Below are the code and all the weights of a small trained network. Each question names an input and a target symbol and asks about switching units off, where a switched-off unit gives its printed mean instead of its output.

import numpy as np


def w(rows, s, z=0):
    codes = np.array(rows[::2]) - 128.0
    scale = np.full(codes.shape[1], s)
    scale[-1] = z or s
    return codes * scale


def f(y):
    return y / 2 * (1 + np.tanh(0.7978845608 * (y + 0.044715 * y**3)))


def softmax(a):
    e = np.exp(a - a.max(-1, keepdims=True))
    return e / e.sum(-1, keepdims=True)


def log_softmax(a):
    a = a - a.max(-1, keepdims=True)
    return a - np.log(np.exp(a).sum(-1, keepdims=True))


def net(x, mask):
    ids = ['ΔΛΠΦΨΩαγζθμξστ'.index(c) for c in x.split()]
    T = len(ids)
    res = E[ids] + P[:T]
    u = 0
    for l in range(3):
        q, k, v = (res @ M[l].T for M in (Q, K, V))
        z = softmax(np.where(np.tri(T) > 0, q @ k.T / 3**0.5, -1e9)) @ v
        res = res + np.where(mask[u], z, O[l][:, -1]) @ O[l][:, :-1]
        u += 1
        y = f(res @ A[l][:, :-1].T + A[l][:, -1])
        res = res + np.where(mask[u : u + 4], y, B[l][:, -1]) @ B[l][:, :-1]
        u += 4
    return log_softmax(res[-1] @ U[:, :-1].T + U[:, -1])


Q, K, V, O, A, B = {}, {}, {}, {}, {}, {}
E = w([
[186,157,123],'Δ',
[152,59,54],'Λ',
[117,114,90],'Π',
[126,60,45],'Φ',
[156,167,128],'Ψ',
[109,111,94],'Ω',
[171,170,123],'α',
[177,162,122],'γ',
[122,92,73],'ζ',
[44,152,106],'θ',
[136,137,223],'μ',
[149,160,111],'ξ',
[255,42,30],'σ',
[154,44,36],'τ',
],0.017)
P = w([
[140,129,196],'0',
[117,102,154],'1',
[81,99,157],'2',
[91,213,58],'3',
[127,95,155],'4',
[113,96,158],'5',
[117,231,66],'6',
[162,96,164],'7',
[163,99,143],'8',
[150,247,84],'9',
[208,85,159],'10',
[123,132,179],'11',
[212,221,73],'12',
[90,96,167],'13',
],0.012)
Q[0] = w([
[106,99,8],'0.h1',
[52,253,117],'0.h1',
[194,237,113],'0.h1',
],0.0072)
K[0] = w([
[255,111,119],'0.h1',
[149,79,112],'0.h1',
[200,162,110],'0.h1',
],0.0091)
V[0] = w([
[175,166,95],'0.h1',
[118,1,37],'0.h1',
[175,109,161],'0.h1',
],0.0094)
O[0] = w([
[117,183,84,252],'0.h1',
[251,164,142,241],'0.h1',
[151,124,67,192],'0.h1',
],0.014,0.0024)
A[0] = w([
[154,184,13,249],'0.n1',
[245,168,194,203],'0.n2',
[133,128,17,186],'0.n3',
[199,126,172,90],'0.n4',
],0.011,0.0018)
B[0] = w([
[4,118,197,254],'0.n1',
[92,165,144,238],'0.n2',
[29,254,159,206],'0.n3',
[116,134,35,171],'0.n4',
],0.0054,0.013)
Q[1] = w([
[255,174,138],'1.h1',
[34,90,103],'1.h1',
[115,132,215],'1.h1',
],0.0095)
K[1] = w([
[186,148,117],'1.h1',
[253,156,111],'1.h1',
[83,158,37],'1.h1',
],0.0055)
V[1] = w([
[154,112,21],'1.h1',
[130,187,84],'1.h1',
[139,53,245],'1.h1',
],0.012)
O[1] = w([
[186,237,129,80],'1.h1',
[89,80,52,210],'1.h1',
[255,229,121,1],'1.h1',
],0.0068,0.0086)
A[1] = w([
[154,137,65,120],'1.n1',
[232,133,190,211],'1.n2',
[140,103,236,231],'1.n3',
[120,221,2,3],'1.n4',
],0.0092,0.0033)
B[1] = w([
[207,130,29,112],'1.n1',
[255,144,129,126],'1.n2',
[213,202,65,148],'1.n3',
[170,149,152,254],'1.n4',
],0.009,0.0047)
Q[2] = w([
[141,2,120],'2.h1',
[208,99,209],'2.h1',
[78,131,86],'2.h1',
],0.0086)
K[2] = w([
[246,138,22],'2.h1',
[47,131,116],'2.h1',
[79,163,71],'2.h1',
],0.012)
V[2] = w([
[181,137,132],'2.h1',
[81,98,107],'2.h1',
[153,112,6],'2.h1',
],0.014)
O[2] = w([
[255,55,77,1],'2.h1',
[108,103,74,223],'2.h1',
[140,217,246,103],'2.h1',
],0.0099,0.0076)
A[2] = w([
[48,73,241,253],'2.n1',
[71,70,57,211],'2.n2',
[134,40,180,233],'2.n3',
[128,239,2,38],'2.n4',
],0.0079,0.0034)
B[2] = w([
[197,141,88,254],'2.n1',
[181,47,105,241],'2.n2',
[254,210,29,142],'2.n3',
[205,209,102,180],'2.n4',
],0.0052,0.017)
U = w([
[105,122,86,57],'Δ',
[117,211,122,153],'Λ',
[149,172,93,194],'Π',
[126,182,136,233],'Φ',
[94,143,88,121],'Ψ',
[166,149,110,162],'Ω',
[84,59,161,109],'α',
[74,69,172,85],'γ',
[143,163,140,167],'ζ',
[162,152,97,176],'θ',
[173,122,54,79],'μ',
[107,115,111,254],'ξ',
[41,148,197,27],'σ',
[126,254,119,56],'τ',
],0.0086,0.0037)

Each question gives the input, a string of symbols that net reads in full, and the target symbol t.
The units are the heads (3 rows each of Q, K, V and O) and the neurons (one row each of A and B). Each row of codes is followed by its name. A weight is (code - 128) times the scale printed after its matrix; where a second scale follows, it is the last column's (O, A, B and U).
mask holds one flag per unit, layer by layer, with each layer's heads first. A switched-off unit (its flag False) gives its mean, the last column of its rows in O or B, instead of its output. The means were averaged over made-up inputs and are rounded, as every weight is.
A unit's drop is (log p(t) with every unit on - log p(t) with that unit switched off) / (log p(t) with every unit on - log p(t) with every unit switched off).
The circuit of an input: a set's keep is (log p(t) with only the set's units on - log p(t) with every unit switched off) / (log p(t) with every unit on - log p(t) with every unit switched off). Starting from the 12 units with the biggest drops (on a tie, the unit counted first), units are removed one at a time, each time the one whose removal leaves the highest keep (on an exact tie, the one counted first), for as long as the keep stays at least 0.8.
circuit, biggest first: the units of the circuit, biggest drop first
unit that matters most: the unit with the biggest drop
k most important neurons: the k neurons with the biggest drops, biggest first
top k neurons in layer l: the k neurons of layer l with the biggest drops, biggest first
input θ σ ζ μ Δ Δ σ, target τ: 4 most important neurons => 0.n3; 0.n4; 1.n3; 2.n4
input γ ζ θ θ Ω ξ Ω σ ξ Ω, target τ: circuit, biggest first => 0.h1; 0.n3
input σ μ Ψ γ Ψ, target σ: circuit, biggest first => 0.h1; 0.n4; 1.h1
input Δ γ Ψ γ ξ Δ Δ, target Ψ: unit that matters most => 2.h1
input ξ ζ ξ τ α Λ ζ ζ γ σ μ σ Φ, target τ: circuit, biggest first => 0.h1; 0.n3
input Π Ω ζ Ψ ξ σ σ μ Π θ ξ μ α, target Ψ: circuit, biggest first => 2.h1; 1.h1
input ξ μ Ω ξ σ θ ξ, target τ: 2 most important neurons => 0.n4; 2.n4
input μ Δ Ψ ζ μ α α Λ, target μ: 3 most important neurons => 1.n3; 0.n4; 0.n3
input α γ ξ ξ Π σ Φ, target τ: 2 most important neurons => 2.n4; 0.n2
input ξ Δ μ γ ξ Ψ σ, target τ: 2 most important neurons => 0.n3; 2.n4
input θ Λ Λ ξ ζ Φ Ψ ζ σ ζ, target τ: 4 most important neurons => 0.n4; 0.n3; 2.n4; 1.n3
input σ θ α θ σ Ψ γ ζ Ψ ζ γ, target σ: circuit, biggest first => 2.h1; 0.n4; 1.h1; 0.h1
input μ Δ ζ α Ω, target μ: circuit, biggest first => 1.h1; 2.h1; 0.n3; 1.n2
input μ ζ σ Δ τ τ θ ξ θ α σ Λ θ, target τ: top neuron in layer 1 => 1.n3
input σ Ω ξ ζ γ, target σ: 2 most important neurons => 0.n4; 0.n2
input σ Φ μ α ξ μ γ σ α, target σ: 3 most important neurons => 0.n1; 0.n4; 0.n2
input Ψ μ Ω Ω Ω θ Ω σ ξ Ω, target τ: circuit, biggest first => 0.h1; 2.n4; 0.n3
input Ψ α ξ α, target Ψ: circuit, biggest first => 2.h1; 0.h1
input μ Ω σ ξ, target τ: 3 most important neurons => 1.n3; 0.n4; 2.n4
input σ α μ α Π ζ Φ ξ τ Φ α θ Φ α, target σ: 4 most important neurons => 0.n1; 0.n4; 0.n2; 1.n1
